[[-2.54  1.08  1.78 -3.32 -1.55]
 [ 2.65  0.02 -1.66 -1.57 -0.87]
 [ 6.66  4.02 -0.39 -0.66 -0.31]]
|
[[-2.54  1.08]
 [ 2.65  0.02]
 [ 6.66  4.02]]

[[-0.27 -0.46  4.59 -4.94  3.43]
 [-7.65  1.52 -1.98  3.46  1.19]
 [-5.71  4.41 -2.11 -0.22 -1.04]
 [-5.04 -3.18  0.89  4.14  4.14]
 [ 2.04 -3.06  4.15 -2.41  3.37]]
|
[[-0.27 -0.46]
 [-7.65  1.52]
 [-5.71  4.41]]

[[-2.52  4.42  0.02]
 [ 1.23 -5.15 -2.06]
 [-7.98 -3.75 -1.19]]
|
[[-2.52  4.42]
 [ 1.23 -5.15]
 [-7.98 -3.75]]

[[-0.75  4.25  2.54 -3.93  1.32]
 [-4.47 -2.60  3.59 -2.74  1.35]
 [ 1.28 -0.01 -5.08 -2.06 -7.73]]
|
[[-0.75  4.25]
 [-4.47 -2.60]
 [ 1.28 -0.01]]

[[-0.73  6.21 -2.27  5.97]
 [-1.73 -5.69 -1.45  4.31]
 [ 0.00 -4.43  3.74  2.77]
 [ 3.67 -1.08 -1.52  1.68]
 [-6.38 -0.23  8.19  3.33]]
|
[[-0.73  6.21]
 [-1.73 -5.69]
 [ 0.00 -4.43]]

[[-1.01 -0.17  7.15 -3.21  6.99]
 [-3.08 -4.16  1.00 -1.44  2.17]
 [-2.79 -0.17  7.70  1.69  3.30]
 [ 1.71  2.28  3.04  0.50  1.57]
 [-8.11 -8.22  1.78 -2.22  3.30]]
|
[[-1.01 -0.17]
 [-3.08 -4.16]
 [-2.79 -0.17]]

[[-4.69  5.60  0.86  6.27]
 [ 1.81 -4.01 -4.45 -3.72]
 [ 2.87 -3.35  3.59 -2.95]
 [ 3.85 -5.77 -1.17 -4.20]
 [ 3.06 -3.21  3.88 -2.87]]
|
[[-4.69  5.60]
 [ 1.81 -4.01]
 [ 2.87 -3.35]]

[[ 7.41  1.18]
 [-1.12 -0.49]
 [-7.18 -1.54]
 [-3.69 -0.41]
 [-5.06 -1.28]]
|
[[ 7.41  1.18]
 [-1.12 -0.49]
 [-7.18 -1.54]]

[[ 1.92 -5.07 -4.08 -4.93  4.60]
 [ 3.52 -0.35  3.11 -0.04 -5.71]
 [ 3.71  7.14  1.40  3.90 -5.00]
 [ 4.84  4.55 -2.85 -1.54  4.92]]
|
[[ 1.92 -5.07]
 [ 3.52 -0.35]
 [ 3.71  7.14]]
---
[[ 7.59  0.68  5.36  1.67 -1.78]
 [-2.43  6.84  4.45 -4.26  0.49]
 [-0.34 -0.52 -3.16 -0.25 -6.12]
 [ 6.76 -2.07 -0.56 -7.24  0.33]]
|
[[0.68 5.36]
 [6.84 4.45]]

[[-5.04  7.81  2.15]
 [-5.99 -5.39  1.03]]
|
[[ 7.81  2.15]
 [-5.39  1.03]]

[[-3.46 -4.39  3.99  5.06  1.11]
 [-2.17  2.14  2.12 -4.27 -2.13]
 [-2.72  3.33  7.00 -5.93  0.37]]
|
[[-4.39  3.99]
 [ 2.14  2.12]]

[[-2.46  1.81 -0.12]
 [-1.25 -5.47 -0.09]
 [-2.77 -6.20 -1.55]
 [-0.21  0.91  3.51]
 [ 1.23  3.79 -1.21]]
|
[[ 1.81 -0.12]
 [-5.47 -0.09]]

[[ 3.34  3.04  0.06]
 [-0.56  3.76  1.55]
 [ 5.96  8.06  0.67]
 [-1.72 -2.15  5.52]]
|
[[3.04 0.06]
 [3.76 1.55]]

[[-5.83 -1.66 -6.58]
 [ 0.49 -1.42  7.98]
 [ 7.85  6.61  3.50]]
|
[[-1.66 -6.58]
 [-1.42  7.98]]

[[-3.33  0.47 -1.50  6.37]
 [-1.67  0.85 -4.56  0.08]]
|
[[ 0.47 -1.50]
 [ 0.85 -4.56]]
---
[[ 3.16 -1.35 -6.02 -0.48]
 [ 0.79  2.30 -5.70 -6.29]
 [-0.80 -5.32  2.34  5.40]
 [ 0.04  0.60  0.58 -5.44]]
|
[[ 0.79  2.30 -5.70]
 [-0.80 -5.32  2.34]]

[[ 4.44  1.78 -2.85]
 [ 4.26  2.17 -5.38]
 [ 5.59  1.54 -7.24]
 [ 1.81 -1.61  2.23]
 [ 1.80 -1.53 -4.22]]
|
[[ 4.26  2.17 -5.38]
 [ 5.59  1.54 -7.24]]

[[-4.42  0.88  7.48 -5.21 -6.42]
 [-4.15  3.60  7.00 -4.17  3.21]
 [-0.08 -0.97  1.21 -0.19 -3.99]
 [-2.33  3.11  7.83 -2.29  4.46]]
|
[[-4.15  3.60  7.00]
 [-0.08 -0.97  1.21]]

[[ 0.93 -5.05  1.95 -6.82]
 [ 6.95  0.05 -2.31  4.63]
 [-6.25 -1.52  1.73  4.90]]
|
[[ 6.95  0.05 -2.31]
 [-6.25 -1.52  1.73]]

[[ 1.96  0.70  2.91]
 [-0.14  1.32 -6.55]
 [-3.69 -1.84 -0.17]
 [-0.28  4.94  1.38]
 [-1.42  3.08 -5.41]]
|
[[-0.14  1.32 -6.55]
 [-3.69 -1.84 -0.17]]

[[-4.16  4.97  0.29 -2.68]
 [ 5.31 -1.39 -1.36 -1.89]
 [-1.65  2.63  0.56 -1.59]
 [-2.89 -6.64  6.56  3.63]]
|
[[ 5.31 -1.39 -1.36]
 [-1.65  2.63  0.56]]

[[-0.24  1.09 -8.22]
 [ 7.71 -5.10 -2.02]
 [ 2.94 -2.08  4.51]
 [ 0.72  1.22  1.96]
 [-2.66 -0.38  1.06]]
|
[[ 7.71 -5.10 -2.02]
 [ 2.94 -2.08  4.51]]

[[ 1.35  0.94  0.35 -0.43 -0.86]
 [-7.76  0.68  4.89 -2.09 -6.98]
 [ 0.56  0.22  0.35 -0.57  0.24]
 [ 0.56  1.19  0.04 -0.43 -0.86]
 [ 0.56  0.22  0.35 -0.43 -1.00]]
|
[[-7.76  0.68  4.89]
 [ 0.56  0.22  0.35]]
